Here is a tiny trained network, its code and every weight. The questions are about switching its units off for an input and a class, where a switched-off unit gives its printed mean instead of its output.

import numpy as np


def w(rows, s, z=0):
    codes = np.array(rows[::2]) - 128.0
    scale = np.full(codes.shape[1], s)
    scale[-1] = z or s
    return codes * scale


def f(y):
    return np.maximum(y, 0)


def log_softmax(a):
    a = a - a.max(-1, keepdims=True)
    return a - np.log(np.exp(a).sum(-1, keepdims=True))


def net(x, mask):
    res = np.array(x, float).reshape(1, 2) / 4 @ E
    y = f(res @ A[0][:, :-1].T + A[0][:, -1])
    res = res + np.where(mask, y, B[0][:, -1]) @ B[0][:, :-1]
    return log_softmax(res[-1] @ U[:, :-1].T + U[:, -1])


A, B = {}, {}
E = w([
[182,161,56,150],'x0',
[87,125,78,3],'x1',
],0.015)
A[0] = w([
[149,138,104,131,189],'N0',
[69,197,106,83,82],'N1',
[110,51,194,90,111],'N2',
[107,89,60,98,102],'N3',
[203,217,28,125,80],'N4',
[125,153,60,131,114],'N5',
[149,180,202,214,90],'N6',
[148,143,140,103,248],'N7',
[92,152,98,74,114],'N8',
[127,106,94,11,110],'N9',
[94,2,210,78,62],'N10',
[74,135,143,140,198],'N11',
],0.015,0.012)
B[0] = w([
[65,187,138,117,183],'N0',
[139,96,131,154,179],'N1',
[93,145,202,114,212],'N2',
[121,76,117,168,178],'N3',
[67,135,248,159,221],'N4',
[88,157,186,110,168],'N5',
[159,84,90,187,244],'N6',
[112,197,38,87,229],'N7',
[141,86,77,160,197],'N8',
[128,92,100,186,249],'N9',
[77,111,196,128,231],'N10',
[120,195,91,90,202],'N11',
],0.014)
U = w([
[136,29,86,234,141],'0',
[54,166,244,137,53],'1',
[93,251,54,99,255],'2',
[179,107,104,94,75],'3',
],0.013,0.0091)

Each question gives the input, the list of numbers given to net, and the class t.
The units are the neurons (one row each of A and B). Each row of codes is followed by its name. A weight is (code - 128) times the scale printed after its matrix; where a second scale follows, it is the last column's (A, B and U).
mask holds one flag per neuron, in row order. A switched-off neuron (its flag False) gives its mean, the last column of its row in B, instead of its output. The means were averaged over made-up inputs and are rounded, as every weight is.
A unit's drop is (log p(t) with every unit on - log p(t) with that unit switched off) / (log p(t) with every unit on - log p(t) with every unit switched off).
The circuit of an input: a set's keep is (log p(t) with only the set's units on - log p(t) with every unit switched off) / (log p(t) with every unit on - log p(t) with every unit switched off). Starting from all 12 units, units are removed one at a time, each time the one whose removal leaves the highest keep (on an exact tie, the one counted first), for as long as the keep stays at least 0.8.
circuit, biggest first: the units of the circuit, biggest drop first
top k neurons: the k neurons with the biggest drops, biggest first
drop when u is switched off: that unit's drop, to one decimal
input [-6,-8], class 0: circuit, biggest first : N6
input [6,5], class 1: top 4 neurons : N4, N5, N6, N0
input [-2,-3], class 2: circuit, biggest first : N9, N4
input [-7,8], class 0: top 2 neurons : N9, N8
input [5,5], class 0: top 2 neurons : N9, N8
input [4,1], class 1: top 2 neurons : N4, N11
input [-8,8], class 0: top 3 neurons : N9, N8, N4
input [-3,3], class 2: top 2 neurons : N4, N6
input [7,6], class 1: top 3 neurons : N4, N5, N6
input [-3,-4], class 0: top 2 neurons : N6, N4
input [6,3], class 1: drop when N4 is switched off : 1.5
input [-2,-2], class 2: drop when N4 is switched off : 0.1
input [8,-4], class 1: drop when N4 is switched off : 0.7
input [8,2], class 1: drop when N5 is switched off : 0.0
input [5,7], class 0: circuit, biggest first : N9
